Below is a small trained network, with its code and all its weights. Each question gives an input and a class and asks what happens when units are switched off, that is, made to give their printed mean instead of their output.

import numpy as np


def w(rows, s, z=0):
    codes = np.array(rows[::2]) - 128.0
    scale = np.full(codes.shape[1], s)
    scale[-1] = z or s
    return codes * scale


def f(y):
    return y / 2 * (1 + np.tanh(0.7978845608 * (y + 0.044715 * y**3)))


def log_softmax(a):
    a = a - a.max(-1, keepdims=True)
    return a - np.log(np.exp(a).sum(-1, keepdims=True))


def net(x, mask):
    res = np.array(x, float).reshape(1, 4) / 4 @ E
    y = f(res @ A[0][:, :-1].T + A[0][:, -1])
    res = res + np.where(mask, y, B[0][:, -1]) @ B[0][:, :-1]
    return log_softmax(res[-1] @ U[:, :-1].T + U[:, -1])


A, B = {}, {}
E = w([
[86,51,107,126,153],'x0',
[121,134,81,179,249],'x1',
[81,155,46,119,121],'x2',
[220,84,38,140,118],'x3',
],0.014)
A[0] = w([
[125,78,121,123,38,211],'neuron 0',
[131,106,96,146,121,153],'neuron 1',
[119,45,170,147,171,255],'neuron 2',
[160,67,111,106,149,69],'neuron 3',
[118,73,143,174,152,212],'neuron 4',
[123,144,189,145,125,60],'neuron 5',
[169,159,192,158,186,109],'neuron 6',
[203,100,124,186,202,134],'neuron 7',
[115,63,139,153,231,226],'neuron 8',
[205,135,120,61,71,162],'neuron 9',
[116,68,11,116,103,103],'neuron 10',
[91,207,128,153,204,59],'neuron 11',
[107,98,196,140,134,107],'neuron 12',
[112,206,100,120,166,99],'neuron 13',
[85,164,247,103,151,163],'neuron 14',
[85,39,110,165,162,47],'neuron 15',
[90,121,94,110,115,91],'neuron 16',
[97,185,93,197,228,197],'neuron 17',
[177,240,202,175,76,205],'neuron 18',
[75,205,85,95,129,199],'neuron 19',
],0.013,0.0045)
B[0] = w([
[89,174,217,139,190,223],'neuron 0',
[124,98,164,124,64,166],'neuron 1',
[181,147,125,76,62,216],'neuron 2',
[166,110,101,114,88,174],'neuron 3',
[164,112,97,117,82,189],'neuron 4',
[98,124,139,74,121,164],'neuron 5',
[7,100,158,139,133,178],'neuron 6',
[158,59,27,181,75,227],'neuron 7',
[128,68,73,146,11,252],'neuron 8',
[229,240,190,181,118,223],'neuron 9',
[79,114,229,86,61,247],'neuron 10',
[64,132,54,255,165,189],'neuron 11',
[159,174,162,66,169,176],'neuron 12',
[183,223,144,180,155,163],'neuron 13',
[95,114,203,27,114,245],'neuron 14',
[140,128,94,99,91,200],'neuron 15',
[22,88,90,134,160,150],'neuron 16',
[74,97,115,201,82,255],'neuron 17',
[251,40,112,86,43,236],'neuron 18',
[69,155,148,207,183,186],'neuron 19',
],0.0093,0.014)
U = w([
[83,75,105,142,70,67],'0',
[203,173,130,202,118,193],'1',
[116,166,98,143,187,5],'2',
[18,144,172,157,187,55],'3',
[51,182,147,250,110,201],'4',
[107,169,198,29,94,252],'5',
[113,162,77,136,188,11],'6',
],0.011,0.0036)

Each question gives the input, the list of numbers given to net, and the class t.
The units are the neurons (one row each of A and B). Each row of codes is followed by its name. A weight is (code - 128) times the scale printed after its matrix; where a second scale follows, it is the last column's (A, B and U).
mask holds one flag per neuron, in row order. A switched-off neuron (its flag False) gives its mean, the last column of its row in B, instead of its output. The means were averaged over made-up inputs and are rounded, as every weight is.
A unit's drop is (log p(t) with every unit on - log p(t) with that unit switched off) / (log p(t) with every unit on - log p(t) with every unit switched off).
The circuit of an input: a set's keep is (log p(t) with only the set's units on - log p(t) with every unit switched off) / (log p(t) with every unit on - log p(t) with every unit switched off). Starting from the 12 units with the biggest drops (on a tie, the unit counted first), units are removed one at a time, each time the one whose removal leaves the highest keep (on an exact tie, the one counted first), for as long as the keep stays at least 0.8.
units of the circuit, in order: the units of the circuit, biggest drop first
most important unit: the unit with the biggest drop
top k neurons: the k neurons with the biggest drops, biggest first
drop when u is switched off: that unit's drop, to one decimal
input [-3,-3,-5,2], class 1: most important unit : neuron 10
input [-4,-2,8,6], class 4: units of the circuit, in order : (neuron 19; neuron 18)
input [-3,-1,8,7], class 4: units of the circuit, in order : (neuron 18; neuron 19)
input [2,-4,-1,7], class 5: top 2 neurons : (neuron 10; neuron 11)
input [-1,-1,2,0], class 4: units of the circuit, in order : (neuron 14; neuron 18)
input [-1,-6,-1,8], class 1: top 2 neurons : (neuron 9; neuron 14)
input [-7,-5,7,3], class 1: top 2 neurons : (neuron 9; neuron 14)
input [5,-1,0,-1], class 5: top 2 neurons : (neuron 7; neuron 17)
input [-7,-1,7,0], class 1: top 2 neurons : (neuron 18; neuron 6)
input [8,5,-5,-8], class 0: top 3 neurons : (neuron 8; neuron 11; neuron 17)
input [-5,-1,-6,2], class 1: top 3 neurons : (neuron 10; neuron 9; neuron 14)
input [2,-7,8,3], class 5: top 2 neurons : (neuron 10; neuron 17)
input [-2,-5,0,8], class 1: top 2 neurons : (neuron 9; neuron 14)
input [6,-3,0,8], class 5: most important unit : neuron 10
input [-8,7,-5,-4], class 0: top 4 neurons : (neuron 18; neuron 14; neuron 9; neuron 0)
input [6,4,8,-1], class 4: top 2 neurons : (neuron 19; neuron 18)
input [0,-2,2,1], class 5: drop when neuron 3 is switched off : -0.1
input [3,-1,3,-4], class 3: drop when neuron 18 is switched off : 0.2
input [3,1,6,-6], class 4: drop when neuron 11 is switched off : 0.1
input [-8,2,7,0], class 4: units of the circuit, in order : (neuron 19)
